Here is a tiny trained network, its code and every weight. The questions are about switching its units off for an input and a class, where a switched-off unit gives its printed mean instead of its output.

import numpy as np


def w(rows, s, z=0):
    codes = np.array(rows[::2]) - 128.0
    scale = np.full(codes.shape[1], s)
    scale[-1] = z or s
    return codes * scale


def norm(h):
    return h / np.sqrt((h * h).mean(-1, keepdims=True) + 1e-5)


def f(y):
    return np.maximum(y, 0)


def log_softmax(a):
    a = a - a.max(-1, keepdims=True)
    return a - np.log(np.exp(a).sum(-1, keepdims=True))


def net(x, mask):
    res = np.array(x, float).reshape(1, 7) / 4 @ E
    u = 0
    for l in range(2):
        y = f(norm(res) @ A[l][:, :-1].T + A[l][:, -1])
        res = res + np.where(mask[u : u + 5], y, B[l][:, -1]) @ B[l][:, :-1]
        u += 5
    return log_softmax(norm(res)[-1] @ U[:, :-1].T + U[:, -1])


A, B = {}, {}
E = w([
[120,114,162,125,165,182,104,179,160,118],'x0',
[150,80,52,102,228,46,120,37,154,160],'x1',
[114,109,190,177,121,120,178,135,201,163],'x2',
[20,90,237,64,37,226,131,63,77,117],'x3',
[131,114,118,208,156,69,130,81,175,21],'x4',
[174,227,43,126,195,96,107,73,250,182],'x5',
[112,197,128,93,119,112,1,141,22,159],'x6',
],0.0063)
A[0] = w([
[113,122,100,137,57,121,64,183,30,47,155],'0.n1',
[92,137,103,202,71,134,151,159,190,128,105],'0.n2',
[142,208,120,210,46,102,124,117,116,141,165],'0.n3',
[52,225,77,117,54,171,160,72,137,131,185],'0.n4',
[159,189,140,255,129,112,120,225,90,57,2],'0.n5',
],0.007,0.0022)
B[0] = w([
[54,123,129,58,121,157,117,110,102,155,254],'0.n1',
[244,111,254,176,99,121,35,158,63,80,174],'0.n2',
[120,219,161,83,214,141,118,117,84,76,194],'0.n3',
[128,149,129,58,127,132,113,151,86,135,203],'0.n4',
[36,136,97,63,95,82,121,27,51,70,204],'0.n5',
],0.0091,0.0064)
A[1] = w([
[132,222,9,148,254,41,122,100,106,176,165],'1.n1',
[151,185,90,135,185,11,147,95,171,98,100],'1.n2',
[39,83,88,133,153,137,150,69,36,84,128],'1.n3',
[102,31,100,63,126,147,131,115,73,174,165],'1.n4',
[148,40,165,223,65,167,163,106,186,46,252],'1.n5',
],0.0069,0.0012)
B[1] = w([
[116,80,161,217,101,74,209,179,173,170,254],'1.n1',
[191,165,245,197,178,108,202,126,79,49,210],'1.n2',
[108,197,141,65,104,186,110,83,122,141,229],'1.n3',
[164,229,120,36,150,138,75,219,29,60,220],'1.n4',
[144,198,106,149,192,2,150,148,142,151,184],'1.n5',
],0.0092,0.0079)
U = w([
[126,127,90,163,95,187,83,152,226,206,68],'0',
[178,7,33,201,50,190,74,26,171,127,1],'1',
[109,173,154,31,77,144,72,91,12,89,223],'2',
[215,120,169,254,151,38,205,100,176,96,186],'3',
],0.0088,0.0032)

Each question gives the input, the list of numbers given to net, and the class t.
The units are the neurons (one row each of A and B). Each row of codes is followed by its name. A weight is (code - 128) times the scale printed after its matrix; where a second scale follows, it is the last column's (A, B and U).
mask holds one flag per neuron, layer by layer. A switched-off neuron (its flag False) gives its mean, the last column of its row in B, instead of its output. The means were averaged over made-up inputs and are rounded, as every weight is.
A unit's drop is (log p(t) with every unit on - log p(t) with that unit switched off) / (log p(t) with every unit on - log p(t) with every unit switched off).
The circuit of an input: a set's keep is (log p(t) with only the set's units on - log p(t) with every unit switched off) / (log p(t) with every unit on - log p(t) with every unit switched off). Starting from all 10 units, units are removed one at a time, each time the one whose removal leaves the highest keep (on an exact tie, the one counted first), for as long as the keep stays at least 0.8.
circuit, biggest first: the units of the circuit, biggest drop first
top k neurons: the k neurons with the biggest drops, biggest first
top k neurons in layer l: the k neurons of layer l with the biggest drops, biggest first
drop of u: that unit's drop, to one decimal
input [5,-5,2,1,3,8,5], class 3: circuit, biggest first => [1.n4]
input [-4,-5,7,-3,0,1,-2], class 2: top 2 neurons in layer 1 => [1.n1, 1.n2]
input [-6,2,5,5,1,7,5], class 3: circuit, biggest first => [0.n1, 1.n1]
input [6,-6,7,-4,-6,7,7], class 3: circuit, biggest first => [0.n1, 1.n3]
input [2,8,-6,-2,2,-1,6], class 3: top 2 neurons => [1.n1, 0.n5]
input [2,-3,-3,-7,6,-4,-4], class 2: top 2 neurons in layer 1 => [1.n3, 1.n1]
input [3,5,7,4,1,0,-1], class 3: top 2 neurons => [0.n1, 0.n5]
input [8,-1,-8,-8,-7,4,5], class 0: top 2 neurons in layer 0 => [0.n3, 0.n5]
input [0,-8,2,-6,-5,7,-1], class 3: drop of 1.n4 => 0.2
input [-1,-3,6,-2,-4,-5,-5], class 3: drop of 0.n1 => 0.1
input [4,0,-8,0,5,7,6], class 3: drop of 1.n1 => 0.2
